98 146 144 90 126 104 115
182 98 100 195 151 178 153
108 142 167 121 218 118 88
58 159 146 66 107 121 152
185 104 95 170 117 148 136
74 161 165 65 154 88 96
59 161 161 67 132 107 127
149 116 130 164 174 148 122
185 97 116 201 173 159 121
->
104 115 98 146 144 90 126
178 153 182 98 100 195 151
118 88 108 142 167 121 218
121 152 58 159 146 66 107
148 136 185 104 95 170 117
88 96 74 161 165 65 154
107 127 59 161 161 67 132
148 122 149 116 130 164 174
159 121 185 97 116 201 173

148 121 221
163 127 116
121 131 127
129 138 121
125 119 67
147 117 199
123 129 97
118 117 206
155 116 136
105 138 196
169 104 150
120 107 153
->
121 221 148
127 116 163
131 127 121
138 121 129
119 67 125
117 199 147
129 97 123
117 206 118
116 136 155
138 196 105
104 150 169
107 153 120

124 207 135
117 140 125
178 90 142
104 197 127
82 112 110
->
207 135 124
140 125 117
90 142 178
197 127 104
112 110 82

134 151 93 81 194 166 110 123 148 135
94 150 68 93 158 94 161 118 104 124
143 117 115 133 127 127 221 226 207 203
183 172 110 59 209 38 142 174 179 195
->
148 135 134 151 93 81 194 166 110 123
104 124 94 150 68 93 158 94 161 118
207 203 143 117 115 133 127 127 221 226
179 195 183 172 110 59 209 38 142 174

143 125 84 147 176 72 117 101
220 128 95 107 95 146 181 174
84 154 153 183 168 138 92 80
115 117 133 126 87 100 163 174
133 92 88 122 140 68 97 96
->
117 101 143 125 84 147 176 72
181 174 220 128 95 107 95 146
92 80 84 154 153 183 168 138
163 174 115 117 133 126 87 100
97 96 133 92 88 122 140 68

51 157 161 185 55
83 170 162 49 159
->
185 55 51 157 161
49 159 83 170 162

140 120 90 165 129 125 145 120 130 171 122 151 101 227 101 82
134 147 187 99 152 115 95 153 111 120 137 119 130 54 117 145
115 147 192 113 132 136 115 147 133 101 121 111 168 35 151 149
->
101 82 140 120 90 165 129 125 145 120 130 171 122 151 101 227
117 145 134 147 187 99 152 115 95 153 111 120 137 119 130 54
151 149 115 147 192 113 132 136 115 147 133 101 121 111 168 35

124 122 140 103 156 159 143 145 118 130
172 118 136 136 145 132 107 141 152 95
135 132 123 128 125 113 122 133 132 142
153 135 152 131 123 126 94 125 126 117
132 148 134 131 142 111 158 103 134 145
135 153 160 118 209 154 142 116 124 135
133 149 118 109 149 150 127 107 124 117
126 136 95 119 154 134 182 111 139 144
107 133 131 112 189 120 131 212 121 118
->
118 130 124 122 140 103 156 159 143 145
152 95 172 118 136 136 145 132 107 141
132 142 135 132 123 128 125 113 122 133
126 117 153 135 152 131 123 126 94 125
134 145 132 148 134 131 142 111 158 103
124 135 135 153 160 118 209 154 142 116
124 117 133 149 118 109 149 150 127 107
139 144 126 136 95 119 154 134 182 111
121 118 107 133 131 112 189 120 131 212

152 128 224 221 179 213 231 176 197 231 209 195 228
138 148 124 142 143 123 127 129 125 132 144 145 138
->
195 228 152 128 224 221 179 213 231 176 197 231 209
145 138 138 148 124 142 143 123 127 129 125 132 144
---
157 52 117
158 103 113
172 137 155
->
158 103 113
157 52 117
172 137 155

99 161 55 166 138 25 111 38 165 77 162
205 109 75 171 217 58 164 226 232 179 208
154 178 152 90 74 199 131 148 153 66 133
72 172 44 224 194 192 116 182 222 178 143
73 138 32 185 138 208 219 206 225 23 105
->
73 138 32 185 138 208 219 206 225 23 105
72 172 44 224 194 192 116 182 222 178 143
99 161 55 166 138 25 111 38 165 77 162
205 109 75 171 217 58 164 226 232 179 208
154 178 152 90 74 199 131 148 153 66 133

125 167 113 141 131 165 104 129 124 161 140
116 86 123 159 102 152 84 126 125 101 26
143 146 122 142 123 131 115 133 124 131 155
116 160 132 151 121 118 111 120 118 125 61
132 159 107 126 134 95 144 131 119 131 88
113 81 127 118 130 138 129 124 132 133 97
116 103 136 170 111 201 97 120 116 129 86
120 146 138 142 129 144 127 121 121 137 125
->
132 159 107 126 134 95 144 131 119 131 88
125 167 113 141 131 165 104 129 124 161 140
143 146 122 142 123 131 115 133 124 131 155
116 86 123 159 102 152 84 126 125 101 26
113 81 127 118 130 138 129 124 132 133 97
116 160 132 151 121 118 111 120 118 125 61
116 103 136 170 111 201 97 120 116 129 86
120 146 138 142 129 144 127 121 121 137 125

108 194 211 127 42 46 147 217 199
181 81 34 79 185 230 156 60 33
145 49 42 129 217 207 108 31 121
34 88 189 234 159 56 37 116 216
183 82 36 83 187 218 161 70 50
212 209 118 42 57 143 215 195 105
24 85 155 233 172 67 31 102 227
186 114 39 78 177 222 163 63 27
51 39 135 211 204 125 34 53 146
->
181 81 34 79 185 230 156 60 33
183 82 36 83 187 218 161 70 50
186 114 39 78 177 222 163 63 27
145 49 42 129 217 207 108 31 121
212 209 118 42 57 143 215 195 105
51 39 135 211 204 125 34 53 146
24 85 155 233 172 67 31 102 227
34 88 189 234 159 56 37 116 216
108 194 211 127 42 46 147 217 199

157 75 188 64 199 125 124 112 177
173 50 229 207 25 226 114 208 204
143 21 187 162 105 114 151 222 147
94 31 28 81 229 41 188 118 174
130 100 135 182 232 167 83 214 193
152 233 200 170 176 225 123 177 40
188 213 92 155 204 128 194 196 194
133 63 140 63 75 103 158 176 140
210 227 178 203 195 71 162 210 231
->
94 31 28 81 229 41 188 118 174
188 213 92 155 204 128 194 196 194
130 100 135 182 232 167 83 214 193
133 63 140 63 75 103 158 176 140
210 227 178 203 195 71 162 210 231
143 21 187 162 105 114 151 222 147
157 75 188 64 199 125 124 112 177
152 233 200 170 176 225 123 177 40
173 50 229 207 25 226 114 208 204

184 192 157 58 199 190 128 51
201 192 125 61 190 202 149 69
189 159 106 62 189 182 172 77
194 170 68 65 191 186 184 96
78 183 204 176 123 73 82 89
146 215 177 112 165 143 74 67
->
194 170 68 65 191 186 184 96
189 159 106 62 189 182 172 77
201 192 125 61 190 202 149 69
184 192 157 58 199 190 128 51
146 215 177 112 165 143 74 67
78 183 204 176 123 73 82 89

125 183 179 151 88 180 180 113 86 89 83 169
101 117 136 176 148 107 100 84 141 106 93 99
91 61 92 163 191 51 39 84 183 140 123 51
150 194 172 112 71 199 207 152 75 105 114 194
165 191 160 92 68 201 212 172 77 119 136 201
154 153 135 84 97 166 172 171 102 139 154 168
123 71 80 118 173 70 67 129 173 162 161 80
->
123 71 80 118 173 70 67 129 173 162 161 80
91 61 92 163 191 51 39 84 183 140 123 51
154 153 135 84 97 166 172 171 102 139 154 168
101 117 136 176 148 107 100 84 141 106 93 99
165 191 160 92 68 201 212 172 77 119 136 201
150 194 172 112 71 199 207 152 75 105 114 194
125 183 179 151 88 180 180 113 86 89 83 169
---
35 103
118 150
186 159
229 208
155 129
110 115
80 119
22 54
121 134
65 84
28 49
66 128
->
229 208
186 159
118 150
121 134
155 129
66 128
80 119
110 115
35 103
65 84
22 54
28 49

113 74 59 119 104
193 109 96 103 88
109 87 73 176 113
163 148 147 215 119
103 144 107 131 43
188 112 130 173 171
161 117 88 107 57
182 166 146 168 73
->
182 166 146 168 73
163 148 147 215 119
103 144 107 131 43
161 117 88 107 57
188 112 130 173 171
193 109 96 103 88
109 87 73 176 113
113 74 59 119 104

153 150 193 90 136
149 160 146 98 131
137 144 96 134 114
123 98 167 150 119
147 147 115 122 131
147 212 57 141 178
119 113 148 152 174
184 138 144 155 147
115 114 141 138 168
141 106 102 133 128
->
147 212 57 141 178
149 160 146 98 131
153 150 193 90 136
147 147 115 122 131
137 144 96 134 114
184 138 144 155 147
115 114 141 138 168
119 113 148 152 174
141 106 102 133 128
123 98 167 150 119

133 79 81 100 162 84 84 147 163 167 172
157 138 117 72 107 152 158 179 114 155 169
175 191 153 75 65 204 218 188 77 129 151
->
175 191 153 75 65 204 218 188 77 129 151
157 138 117 72 107 152 158 179 114 155 169
133 79 81 100 162 84 84 147 163 167 172

166 187 123 182 135 109 136 67 164 165 89
157 100 157 113 51 159 133 159 156 137 111
128 126 131 129 129 129 130 129 128 127 130
96 108 96 169 131 160 122 47 140 112 128
->
166 187 123 182 135 109 136 67 164 165 89
128 126 131 129 129 129 130 129 128 127 130
96 108 96 169 131 160 122 47 140 112 128
157 100 157 113 51 159 133 159 156 137 111

52 232 80
35 199 193
39 55 216
214 50 201
26 220 100
31 212 46
208 203 39
226 52 84
221 81 51
->
52 232 80
26 220 100
31 212 46
208 203 39
35 199 193
221 81 51
39 55 216
226 52 84
214 50 201
